Here is a tiny trained network, its code and every weight. The questions are about switching its units off for an input and a class, where a switched-off unit gives its printed mean instead of its output.

import numpy as np


def w(rows, s, z=0):
    codes = np.array(rows[::2]) - 128.0
    scale = np.full(codes.shape[1], s)
    scale[-1] = z or s
    return codes * scale


def f(y):
    return y / 2 * (1 + np.tanh(0.7978845608 * (y + 0.044715 * y**3)))


def log_softmax(a):
    a = a - a.max(-1, keepdims=True)
    return a - np.log(np.exp(a).sum(-1, keepdims=True))


def net(x, mask):
    res = np.array(x, float).reshape(1, 3) / 4 @ E
    y = f(res @ A[0][:, :-1].T + A[0][:, -1])
    res = res + np.where(mask, y, B[0][:, -1]) @ B[0][:, :-1]
    return log_softmax(res[-1] @ U[:, :-1].T + U[:, -1])


A, B = {}, {}
E = w([
[7,132,108,75],'x0',
[69,10,127,142],'x1',
[170,101,35,123],'x2',
],0.012)
A[0] = w([
[72,148,163,111,141],'neuron 1',
[43,168,89,63,220],'neuron 2',
[77,7,147,119,163],'neuron 3',
[91,34,164,150,209],'neuron 4',
[158,248,217,147,186],'neuron 5',
[100,17,141,177,120],'neuron 6',
[166,165,199,136,83],'neuron 7',
[182,222,188,155,150],'neuron 8',
[146,21,118,143,198],'neuron 9',
[78,180,153,95,206],'neuron 10',
[209,187,89,132,255],'neuron 11',
],0.013,0.0072)
B[0] = w([
[98,128,181,185,179],'neuron 1',
[76,207,122,74,247],'neuron 2',
[29,74,126,51,245],'neuron 3',
[51,81,161,98,231],'neuron 4',
[186,107,223,46,240],'neuron 5',
[88,58,144,134,217],'neuron 6',
[174,131,140,109,165],'neuron 7',
[212,114,178,100,219],'neuron 8',
[126,3,102,170,218],'neuron 9',
[88,189,172,131,202],'neuron 10',
[238,163,95,138,249],'neuron 11',
],0.012,0.014)
U = w([
[109,129,113,184,3],'0',
[196,121,2,205,115],'1',
[127,174,11,67,135],'2',
[55,199,170,113,123],'3',
[131,83,172,88,10],'4',
[157,40,104,211,69],'5',
[59,33,112,98,167],'6',
[204,135,175,89,207],'7',
],0.013,0.0037)

Each question gives the input, the list of numbers given to net, and the class t.
The units are the neurons (one row each of A and B). Each row of codes is followed by its name. A weight is (code - 128) times the scale printed after its matrix; where a second scale follows, it is the last column's (A, B and U).
mask holds one flag per neuron, in row order. A switched-off neuron (its flag False) gives its mean, the last column of its row in B, instead of its output. The means were averaged over made-up inputs and are rounded, as every weight is.
A unit's drop is (log p(t) with every unit on - log p(t) with that unit switched off) / (log p(t) with every unit on - log p(t) with every unit switched off).
The circuit of an input: a set's keep is (log p(t) with only the set's units on - log p(t) with every unit switched off) / (log p(t) with every unit on - log p(t) with every unit switched off). Starting from all 11 units, units are removed one at a time, each time the one whose removal leaves the highest keep (on an exact tie, the one counted first), for as long as the keep stays at least 0.8.
units of the circuit, in order: the units of the circuit, biggest drop first
k most important neurons: the k neurons with the biggest drops, biggest first
drop when u is switched off: that unit's drop, to one decimal
input [-6,3,8], class 5: 2 most important neurons : (neuron 9; neuron 2)
input [5,-4,3], class 3: 3 most important neurons : (neuron 10; neuron 9; neuron 2)
input [7,1,3], class 3: 2 most important neurons : (neuron 2; neuron 9)
input [2,-3,8], class 1: units of the circuit, in order : (neuron 3; neuron 5)
input [1,-2,-1], class 7: most important neuron : (neuron 3)
input [0,0,-5], class 7: 2 most important neurons : (neuron 3; neuron 2)
input [8,0,7], class 3: 2 most important neurons : (neuron 2; neuron 11)
input [8,1,3], class 3: drop when neuron 2 is switched off : 0.3
input [0,-1,-6], class 7: drop when neuron 3 is switched off : 0.1
input [-1,1,3], class 5: drop when neuron 3 is switched off : 0.2
input [-8,5,0], class 6: drop when neuron 4 is switched off : 0.4
